Here is a tiny trained network, its code and every weight. The questions are about switching its units off for an input and a class, where a switched-off unit gives its printed mean instead of its output.

import numpy as np


def w(rows, s, z=0):
    codes = np.array(rows[::2]) - 128.0
    scale = np.full(codes.shape[1], s)
    scale[-1] = z or s
    return codes * scale


def f(y):
    return np.maximum(y, 0)


def log_softmax(a):
    a = a - a.max(-1, keepdims=True)
    return a - np.log(np.exp(a).sum(-1, keepdims=True))


def net(x, mask):
    res = np.array(x, float).reshape(1, 6) / 4 @ E
    y = f(res @ A[0][:, :-1].T + A[0][:, -1])
    res = res + np.where(mask, y, B[0][:, -1]) @ B[0][:, :-1]
    return log_softmax(res[-1] @ U[:, :-1].T + U[:, -1])


A, B = {}, {}
E = w([
[29,89,125,205,85,182,196,96,52],'x0',
[129,118,139,133,114,107,138,150,142],'x1',
[115,136,125,115,131,132,136,104,147],'x2',
[163,43,5,83,129,141,162,146,136],'x3',
[18,125,113,118,214,168,102,203,167],'x4',
[136,208,92,137,27,212,123,182,167],'x5',
],0.012)
A[0] = w([
[86,123,131,149,100,135,165,118,106,87],'N0',
[67,99,149,159,93,139,151,114,81,112],'N1',
[75,130,115,133,197,149,125,183,145,125],'N2',
[116,132,189,137,154,104,116,109,117,96],'N3',
[155,77,70,134,149,152,153,132,155,34],'N4',
[153,104,117,98,91,124,147,103,112,106],'N5',
[78,139,118,123,172,129,114,165,127,121],'N6',
[85,110,105,154,148,134,75,122,153,96],'N7',
[132,209,96,138,43,195,120,160,166,90],'N8',
[98,93,132,178,93,184,202,105,116,106],'N9',
[100,110,120,145,117,147,141,117,111,53],'N10',
[106,204,247,171,124,129,81,113,131,52],'N11',
[85,114,127,138,110,177,171,89,80,118],'N12',
[176,134,98,106,97,106,174,97,93,116],'N13',
[164,147,133,97,145,105,100,152,143,99],'N14',
[174,172,143,102,154,125,77,127,182,98],'N15',
[173,151,118,104,154,89,66,139,167,107],'N16',
[101,93,98,121,163,153,135,169,162,128],'N17',
[135,177,124,107,94,194,128,156,127,2],'N18',
[124,77,154,124,203,63,136,89,101,91],'N19',
[197,122,165,157,74,116,145,61,124,124],'N20',
[107,96,135,110,147,90,102,70,128,46],'N21',
[143,106,143,140,120,131,120,156,112,91],'N22',
[116,144,165,123,150,140,144,133,138,54],'N23',
[205,124,130,142,86,120,151,71,112,129],'N24',
[152,47,37,81,132,151,161,144,142,41],'N25',
[89,99,141,111,161,161,111,160,150,123],'N26',
[137,114,141,131,133,150,128,127,125,92],'N27',
[189,141,134,71,139,130,76,132,174,106],'N28',
[108,82,150,123,165,104,132,108,98,85],'N29',
[81,126,124,133,152,159,93,173,155,118],'N30',
],0.014,0.006)
B[0] = w([
[142,129,78,145,199,75,150,145,117,183],'N0',
[128,131,54,179,186,45,154,197,194,212],'N1',
[146,203,171,210,80,158,128,67,178,224],'N2',
[98,69,114,80,115,163,93,116,77,172],'N3',
[65,98,99,59,94,86,80,103,38,184],'N4',
[84,139,142,155,75,146,93,98,124,172],'N5',
[112,197,193,168,103,144,111,90,186,196],'N6',
[140,139,155,154,87,104,135,118,154,171],'N7',
[248,1,216,23,136,235,173,161,94,255],'N8',
[136,173,87,164,212,79,180,202,101,227],'N9',
[134,146,91,142,130,118,147,162,119,164],'N10',
[19,47,23,64,24,81,35,66,20,221],'N11',
[106,152,90,134,190,91,146,175,144,214],'N12',
[108,168,159,176,73,168,99,74,158,192],'N13',
[133,136,76,151,138,98,161,150,146,185],'N14',
[122,140,57,175,173,82,167,175,132,208],'N15',
[127,156,72,199,208,108,168,169,103,212],'N16',
[125,167,155,153,83,153,58,57,178,203],'N17',
[191,83,164,104,138,185,150,150,138,184],'N18',
[237,52,223,41,137,216,179,189,116,218],'N19',
[126,198,197,202,77,134,91,69,220,210],'N20',
[162,84,170,98,146,154,161,142,136,165],'N21',
[122,146,125,127,153,144,119,124,117,132],'N22',
[87,114,112,136,112,144,97,100,96,146],'N23',
[112,230,197,177,85,130,97,102,207,210],'N24',
[22,63,79,38,78,76,74,75,39,233],'N25',
[148,190,167,206,80,137,107,103,137,194],'N26',
[145,141,122,123,138,141,94,147,111,130],'N27',
[89,134,88,181,237,66,186,177,138,217],'N28',
[191,100,171,81,139,179,181,137,139,182],'N29',
[154,191,179,139,92,145,108,91,173,203],'N30',
],0.0085,0.019)
U = w([
[118,242,181,178,105,141,94,76,199,251],'0',
[114,161,30,169,246,84,178,207,156,84],'1',
[206,27,192,70,159,191,167,166,142,48],'2',
[33,69,45,85,91,107,50,78,92,113],'3',
],0.011,0.0014)

Each question gives the input, the list of numbers given to net, and the class t.
The units are the neurons (one row each of A and B). Each row of codes is followed by its name. A weight is (code - 128) times the scale printed after its matrix; where a second scale follows, it is the last column's (A, B and U).
mask holds one flag per neuron, in row order. A switched-off neuron (its flag False) gives its mean, the last column of its row in B, instead of its output. The means were averaged over made-up inputs and are rounded, as every weight is.
A unit's drop is (log p(t) with every unit on - log p(t) with that unit switched off) / (log p(t) with every unit on - log p(t) with every unit switched off).
The circuit of an input: a set's keep is (log p(t) with only the set's units on - log p(t) with every unit switched off) / (log p(t) with every unit on - log p(t) with every unit switched off). Starting from the 12 units with the biggest drops (on a tie, the unit counted first), units are removed one at a time, each time the one whose removal leaves the highest keep (on an exact tie, the one counted first), for as long as the keep stays at least 0.8.
circuit, biggest first: the units of the circuit, biggest drop first
k most important neurons: the k neurons with the biggest drops, biggest first
drop of u: that unit's drop, to one decimal
input [3,-5,2,0,-6,8], class 2: circuit, biggest first => [N8]
input [4,-1,7,8,3,-7], class 3: 2 most important neurons => [N25, N8]
input [1,3,-5,8,8,6], class 0: 4 most important neurons => [N2, N11, N30, N17]
input [2,-8,-5,7,1,-6], class 3: 2 most important neurons => [N25, N8]
input [1,-8,-3,8,-6,-7], class 3: 4 most important neurons => [N25, N8, N4, N5]
input [-7,-4,-6,-4,-2,-8], class 2: 4 most important neurons => [N19, N9, N1, N21]
input [3,5,-1,3,-1,3], class 1: 3 most important neurons => [N11, N19, N9]
input [-4,5,8,5,5,2], class 0: 2 most important neurons => [N11, N2]
input [-6,-8,4,-4,-5,4], class 1: 3 most important neurons => [N28, N15, N16]
input [0,4,0,-8,2,-8], class 2: 2 most important neurons => [N19, N29]
input [-5,0,2,-3,-2,-5], class 1: 2 most important neurons => [N8, N16]
input [1,-2,1,5,-3,-3], class 3: 2 most important neurons => [N8, N25]
input [7,-2,8,-5,-1,-6], class 1: drop of N1 => 0.5
input [4,1,3,6,3,-3], class 3: circuit, biggest first => [N25]
input [-6,-1,0,6,8,7], class 0: drop of N17 => 0.1
input [-5,-3,-5,7,-2,2], class 3: drop of N25 => 1.3
